Each row has a hidden value; after the row comes its tier, the name of the range that the value falls in. Each part has its own.
In the rows, 128 means zero.
[ 81 103 103 104 131  94 137 138 171 193 149 147 110 146  89 119 151 129
 104 200 141  85 140 125 147 153 124  94  72 117 116  94 134 113 142 127
 104 149 235 130 104 161 114  68  80 144 113  79 131 149 139 173 131 111
 171 188 104 126 130 115 101] => V
[151 131 152 142 121  89 141 113 103 166 118 140   9 136 194  99 124 116
  57 115 139 121 153 139 147 140 133 138 118 144 127 105 114 122  82 113
 131 143 124 107 215 174 108 140 129 111 139 142 107 113 112 147 113 122
 115  75 105  99 171 145 149] => E
[131 149 164 123 155 163 134 126  72  65 145 126 190 112 105 207 135 126
 146 100 119 177 125 129 119 130 132 120 117 143 140 152 126 130 183 128
  99 168  62 126 212 111 133 128 186 161 131  93 171 112 148 137 120 111
 183 125 153 133 140 118 146] => V
[104 144 137 154 138 152 108 112 118  98 117 121 167 118 177 176 103 131
 203 150 126 149 129 149 132 107  92 192  59 140 113 183 129 132 158 122
 120 133  67 129 105  69 155 108 120 120 133 112 139 121 121  84 142 129
 109 106 110 144  99 141 145] => V
[105 110 149 126 115 205 128 125  92 200 118 130 117 146  76 130 141 121
  91 194 146 147 178 130 146 127 135 129 153 144 156  92 138 116  85 113
 102 134 165 131 154 136 120 102 139 150 148 127 148 100 120 145 146  87
 140 135 115 123 137 103 129] => E
[165 117 163 106 174 125 138 116  87   4 156 122 155 127 143 182 108 132
  59 105 123 139 130 138  74 136 145 109  82 150 139 139 115 140 150 116
  90 134 105 136 191  83 141  73 122 137 146  87 152 125 108 137  80 111
 201 102 148 132 164 149 158] => V
[116  99 147 137 108 209 134 136 111 198 115 127  92 143  61 119 147 124
  78 166 162 130 170 123 125 115 138 114 126 162 149  95 135 119  61 117
  88 126 136 127 157 139 127 134 161 143 140 100 142 111 113 146 138  86
 162 113 129 112 135 105 132] => E
[103 152 201 165 146 149 136  94  97 150 117 142  73 134 149 136 162 137
  87 140 140 108 151 173 179 148 106  91  78 149 135 104 130 121  81 116
 123 159 161 112 251 183  93  76 148 160 107  27 124 152 134 128 129 131
 166 108 101  92 169 152 135] => E

[116 173 123 138 110 115 129 113 129 140 117 128 123 133  63 147] => <26>
[124 198 126 142 148 115 128 132 100 155 117 146 132 137 159 220] => <26>
[118 114 126 133 106 119 131  85 146 122 122 111 113 123  46  91] => <22>
[118  85 126 124  93 117 130  70 158 113 124  99 106 117  21  44] => <26>
[124 165 126 136 109 122 130 103 129 152 106 142 127 133  91 129] => <22>
[112 180 121 138 112 111 128 120 132 138 123 113 122 132  45 166] => <26>
[109 125 121 134 100 112 129  99 152 119 130  99 112 121   4 106] => <22>
[111 187 121 136 111 110 127 118 126 144 122 123 124 130  63 169] => <26>
[124  74 129 119  90 123 131  65 158 119 115 112 108 120  42  10] => <26>
[113 175 121 138 110 112 128 117 130 139 120 111 122 131  52 158] => <26>
[118 116 125 130  96 118 130  85 146 136 118 115 117 120  38  86] => <22>
[113 196 121 141 134 108 126 132 115 141 130 122 125 133  85 213] => <26>
[120 160 124 139 115 121 131 106 129 142 113 134 124 135  79 138] => <22>
[115 168 122 137 106 114 128 113 134 142 118 124 122 130  55 141] => <22>
[134 112 132 127  97 129 132  67 132 162  92 156 128 125 112  55] => <22>
[117 185 122 140 119 115 129 120 122 142 120 130 125 135  79 175] => <26>
[115 166 122 136 104 114 128 109 134 141 118 123 122 129  47 134] => <22>
[125 181 125 127 104 111 125 106 119 175 106 144 132 124 106 151] => <26>
[121 184 124 138 118 116 129 118 118 151 114 140 127 135  99 165] => <26>
[119 100 126 122  90 115 129  78 163 131 119 108 113 114  27  59] => <22>
[123 165 124 124  84 113 126  95 136 169 103 139 127 120  60 106] => <26>
[118 105 125 124  86 114 128  76 152 136 118 113 115 114  28  63] => <22>
[125  76 130 120  93 123 131  63 153 128 110 117 111 119  47  16] => <26>
[110 107 125 145 139 121 135 100 141  81 145  90 103 136  45 127] => <26>
[126  79 129 119  85 118 129  62 154 138 112 118 114 113  46  20] => <22>
[122  81 129 126 103 125 133  72 154 106 117 107 108 125  44  30] => <26>
[120 165 124 141 120 121 132 110 126 138 115 135 125 135  73 145] => <22>
[114 109 123 128  99 112 128  89 153 135 121 108 116 117  14  88] => <22>
[120 140 125 136 107 120 131  98 137 137 112 129 121 128  61 114] => <22>
[109 154 120 136 103 111 128 108 141 131 124 111 119 126  19 133] => <22>
[112 117 122 127  83 109 127  87 157 132 122  99 113 113  11  76] => <22>
[122 154 125 137 108 123 131 100 132 142 108 136 124 132  80 124] => <22>
[114 103 125 134 114 117 131  88 148 105 133  97 110 123  26  93] => <22>
[119 194 123 139 130 111 127 127 113 151 120 134 128 133 111 197] => <26>
[120 110 126 129  99 119 130  84 147 127 120 112 114 119  42  76] => <22>
[111 171 121 135 103 111 127 113 135 141 121 118 122 128  39 146] => <26>
